cols: Z W J N
[121 122 121 136] : rula
[131 110  87 132] : veg
[132 132 140 132] : sorib
[ 97 145  96 151] : Mipa
[173  55 106 171] : tuv
[ 95 150 126 159] : roru
col: [122 110 132 145  55]
W
col: [122 110 132 145]
W
howmany sorib: [132]
3
howmany rula: [135]
0
howmany rula: [121]
2

cols: M R U A G E V
[137 136 127 116 127 129 116] : Zezo
[122 152 110 124 134 114 110] : nafe
[122 136 110 116 101 130 141] : mepep
[122 136 115 116 127 118  98] : Lafe
[136 136 136 136 127 148 148] : mir
col: [127 127]
G
howmany mir: [136]
4
howmany Zezo: [116]
2

cols: Y Q T L S B H F
[212 163  90  96 128  76 181 179]  debun
[127 123 102 109 122  92 155 140]  boba
[197 117 123 110 135 117 149 135]  Momev
howmany Momev: [110]
1
howmany Momev: [117]
2

cols: talo toz nog suzu Loz Gerob
[104 143 145 137 102 128] : Furu
[179 136 158 139 147 107] : ven
[ 70 161  58  99 152  95] : Zalik
col: [179  70]
talo
howmany Zalik: [70]
1

cols: K P X C D
[177 182 182 189 189] -> vedes
[182 187 192 185 189] -> Sazot
[189 183 188 192 206] -> meb
[178 187 187 185 185] -> lag
[189 192 186 197 188] -> povuk
[197 179 185 196 178] -> golu
[192 184 188 194 197] -> nal
[180 189 188 188 189] -> duze
col: [189 178 189 197]
K
howmany lag: [178]
1
howmany vedes: [189]
2
howmany lag: [187]
2
howmany golu: [197]
1

cols: Sifi fem Ved Gapip roni vagaf gil tozom Sal
[ 96 117 124 137 115 127  90 113  51]  Sabel
[142 117 124 137 115 124  90 113  51]  Lubo
[127 126 127 109 127 152 127  97  97]  Gizo
[142 117 124 137 115 127  90 113  51]  muza
howmany Gizo: [128]
0
col: [127  90]
gil
howmany Gizo: [98]
0

cols: sek Fose bidu pifut Sepun tigi Kas Litis masok pubu
[179  73  83  83  83 124 174 179 150  83] : keb
[144 137  88  92 147  42 168 151 112 128] : Lanib
[147 109 132  83  94 152 116 178 192 158] : marug
[149  90 146  85 178 118 117 109 101 149] : Gup
howmany Gup: [117]
1
howmany keb: [179]
2

cols: Fum puz kamed ranab Komo betob
[110 117 139 128 103 111]  duvu
[110 117 109 128 161 139]  godav
[190 190 169 103 190 190]  radiv
[102  94 117 145 128 132]  vefel
[190 192 169 103 159  89]  Duves
col: [117 190  94]
puz
howmany duvu: [110]
1
col: [161 190 128]
Komo
col: [103 161 190 128]
Komo
howmany radiv: [190]
4
col: [110 190 102 190]
Fum
col: [139 190 132]
betob

cols: kot zadez fusu tiba
[151 151  90 110] : todan
[152  83  94  93] : rulo
[109  91 109 109] : pob
col: [ 93 109]
tiba
howmany todan: [90]
1
howmany todan: [110]
1
col: [152 109]
kot
howmany pob: [91]
1
howmany pob: [110]
0
col: [90 94]
fusu

cols: Bem betir golev lefi busa
[132 137 107  70 119] : Vaz
[132 137 107 151 119] : Sed
[ 88  87 128 128  88] : ribu
col: [107 128]
golev
howmany ribu: [89]
0
col: [137  87]
betir
howmany Vaz: [69]
0

cols: baviv Dibip dud duf
[ 49  99 160 132] = Gepu
[161 141 161 161] = revu
[ 49  99 126 118] = nim
howmany revu: [141]
1
col: [141  99]
Dibip
howmany revu: [161]
3
col: [132 161]
duf

cols: gol sabus kiz sab
[141 136 131 114] = muz
[168 194 109 123] = Bosur
[113 195 195 113] = sulo
[105 121 153  95] = gok
[119 100 127 121] = Nopu
howmany sulo: [195]
2
howmany muz: [136]
1
col: [141 168 113]
gol
col: [113  95]
sab

cols: dalab das Sulov nubi divag Gire dezab suku
[164 198 120 133 121 158 132 109] -> tela
[131 154 125 148 170 142 129  97] -> Far
[118 103 124 114 135 126 135 170] -> dorez
[100 154 136 136 151 100 136 136] -> bute
[158 145 139 120 110 120 138 125] -> mitam
[164 138 120 133 121 158 132 109] -> sagur
[103  98 121 137 154 136 126 140] -> pezuf
[154 141 126 126 135 157 141 111] -> nozar
col: [136 120 133 137 126]
nubi
howmany bute: [136]
4

cols: lesem Nekik Napo zali Pesuz mun navuf lonub movaf
[132 133 110 150 138 156 152 122 126] : bup
[194 100 111 145 140 105  99 141 116] : Guda
[140 157 131 167 142 112 131 124 126] : Bosuf
[144 111 133 130 132 128 119 135 137] : razol
howmany Bosuf: [124]
1
howmany Guda: [99]
1

cols: Pazas roz Nimu burer
[ 81 147 147 147] -> bug
[ 80  71  65 146] -> Zotim
[169 172 142 191] -> zagu
[ 97 114 193 106] -> kap
[129  74 207 167] -> Tuken
[ 54 127 155 138] -> nup
[100 129 129 129] -> nif
[196 143 130 147] -> Zofu
[141 149 135 154] -> Seme
[ 87 174 192 143] -> Mataz
[103 133 114  94] -> mozo
[106 101 144 140] -> Veru
howmany nif: [129]
3
col: [147  65 142 193 207 155 129 130 135 192 114]
Nimu
col: [172 114  74 127 129]
roz
col: [191 106 167]
burer
col: [129 143 149]
roz
howmany bug: [147]
3

